Here is a tiny trained network, its code and every weight. The questions are about switching its units off for an input and a class, where a switched-off unit gives its printed mean instead of its output.

import numpy as np


def w(rows, s, z=0):
    codes = np.array(rows[::2]) - 128.0
    scale = np.full(codes.shape[1], s)
    scale[-1] = z or s
    return codes * scale


def f(y):
    return np.maximum(y, 0)


def log_softmax(a):
    a = a - a.max(-1, keepdims=True)
    return a - np.log(np.exp(a).sum(-1, keepdims=True))


def net(x, mask):
    res = np.array(x, float).reshape(1, 6) / 4 @ E
    y = f(res @ A[0][:, :-1].T + A[0][:, -1])
    res = res + np.where(mask, y, B[0][:, -1]) @ B[0][:, :-1]
    return log_softmax(res[-1] @ U[:, :-1].T + U[:, -1])


A, B = {}, {}
E = w([
[135,125,134,126,127,127,146,118,128],'x0',
[177,187,163,209,65,157,122,159,206],'x1',
[107,128,36,111,37,110,168,107,137],'x2',
[132,132,141,130,117,115,144,111,114],'x3',
[125,133,130,128,125,126,128,128,123],'x4',
[120,101,165,81,81,70,168,255,133],'x5',
],0.014)
A[0] = w([
[80,76,175,69,151,116,115,134,82,34],'n1',
[145,115,103,125,62,115,136,134,154,215],'n2',
[220,66,108,112,156,112,174,119,142,132],'n3',
[114,119,66,127,152,122,110,139,25,170],'n4',
[108,77,122,110,100,82,171,211,106,6],'n5',
[182,155,236,119,119,93,122,208,194,108],'n6',
[135,158,169,120,112,105,133,183,146,97],'n7',
[105,92,144,72,49,117,141,203,103,89],'n8',
[132,94,206,128,137,114,117,179,107,141],'n9',
[148,133,195,163,249,118,113,133,109,173],'n10',
[171,176,122,253,57,127,127,126,219,110],'n11',
[144,110,112,49,107,64,180,220,132,174],'n12',
[174,117,237,166,110,152,110,178,153,104],'n13',
[106,145,83,101,62,112,145,123,179,22],'n14',
[113,88,81,96,123,112,125,76,142,121],'n15',
[140,110,40,105,132,93,125,70,106,146],'n16',
[164,154,130,244,91,130,144,136,202,155],'n17',
[128,83,158,94,137,109,107,127,128,43],'n18',
[141,116,202,137,223,136,105,123,91,71],'n19',
[174,203,107,211,76,154,140,136,192,23],'n20',
],0.011,0.013)
B[0] = w([
[181,113,176,187,235,143,61,170,69,162],'n1',
[106,99,72,83,118,90,124,77,194,208],'n2',
[146,111,128,112,121,109,143,140,168,143],'n3',
[73,112,82,164,99,97,159,159,203,194],'n4',
[60,7,94,27,87,13,157,2,198,173],'n5',
[99,206,96,171,53,196,170,193,141,242],'n6',
[120,131,95,201,97,150,139,174,126,179],'n7',
[168,64,179,88,175,77,59,62,92,198],'n8',
[91,161,68,132,102,149,135,146,142,199],'n9',
[189,44,182,78,225,127,81,92,80,233],'n10',
[146,81,181,68,193,82,56,93,84,250],'n11',
[190,128,187,148,206,174,50,171,80,245],'n12',
[97,210,119,219,72,168,166,178,119,219],'n13',
[200,141,201,167,195,239,110,161,59,152],'n14',
[111,150,79,133,87,132,184,168,141,172],'n15',
[109,151,134,145,88,129,197,154,192,198],'n16',
[143,163,109,185,149,176,104,186,78,242],'n17',
[188,157,147,177,132,157,106,156,116,136],'n18',
[60,57,111,50,103,58,90,36,179,187],'n19',
[78,47,125,22,141,27,78,27,150,199],'n20',
],0.0099,0.018)
U = w([
[56,67,167,28,133,100,102,78,168,253],'0',
[207,106,249,131,187,174,63,157,34,27],'1',
[78,179,100,190,37,184,198,210,172,106],'2',
],0.011,0.0044)

Each question gives the input, the list of numbers given to net, and the class t.
The units are the neurons (one row each of A and B). Each row of codes is followed by its name. A weight is (code - 128) times the scale printed after its matrix; where a second scale follows, it is the last column's (A, B and U).
mask holds one flag per neuron, in row order. A switched-off neuron (its flag False) gives its mean, the last column of its row in B, instead of its output. The means were averaged over made-up inputs and are rounded, as every weight is.
A unit's drop is (log p(t) with every unit on - log p(t) with that unit switched off) / (log p(t) with every unit on - log p(t) with every unit switched off).
The circuit of an input: a set's keep is (log p(t) with only the set's units on - log p(t) with every unit switched off) / (log p(t) with every unit on - log p(t) with every unit switched off). Starting from the 12 units with the biggest drops (on a tie, the unit counted first), units are removed one at a time, each time the one whose removal leaves the highest keep (on an exact tie, the one counted first), for as long as the keep stays at least 0.8.
circuit, biggest first: the units of the circuit, biggest drop first
most important unit: the unit with the biggest drop
k most important neurons: the k neurons with the biggest drops, biggest first
drop of u: that unit's drop, to one decimal
input [4,-3,-5,-4,-6,-7], class 0: most important unit -> n19
input [3,-8,-5,-6,4,-1], class 0: 4 most important neurons -> (n19, n12, n4, n17)
input [2,6,1,-1,7,-2], class 0: 2 most important neurons -> (n20, n12)
input [-2,0,-1,0,6,-2], class 0: 4 most important neurons -> (n12, n17, n6, n1)
input [-2,8,3,-1,3,4], class 1: 2 most important neurons -> (n11, n17)
input [0,8,8,-2,-3,8], class 1: 3 most important neurons -> (n12, n14, n17)
input [1,4,8,-4,3,5], class 1: 2 most important neurons -> (n14, n12)
input [-7,-8,-8,1,4,-1], class 0: 3 most important neurons -> (n19, n12, n4)
input [5,7,3,-4,1,-2], class 0: 2 most important neurons -> (n20, n12)
input [-7,1,7,3,5,2], class 1: 4 most important neurons -> (n14, n12, n19, n20)
input [-3,-1,0,-7,8,8], class 1: 2 most important neurons -> (n12, n8)
input [-7,6,-4,6,-3,1], class 2: 3 most important neurons -> (n6, n13, n12)
input [-7,-6,-2,-6,5,3], class 1: 3 most important neurons -> (n1, n12, n20)
input [5,3,-2,-3,5,8], class 2: circuit, biggest first -> (n6)
input [-6,7,7,-5,-7,0], class 0: 4 most important neurons -> (n20, n2, n12, n10)
input [-5,3,3,6,-8,7], class 1: drop of n8 -> 0.5
input [7,3,-4,1,4,8], class 2: drop of n6 -> 0.6
input [3,4,7,6,-6,6], class 1: drop of n14 -> 1.5
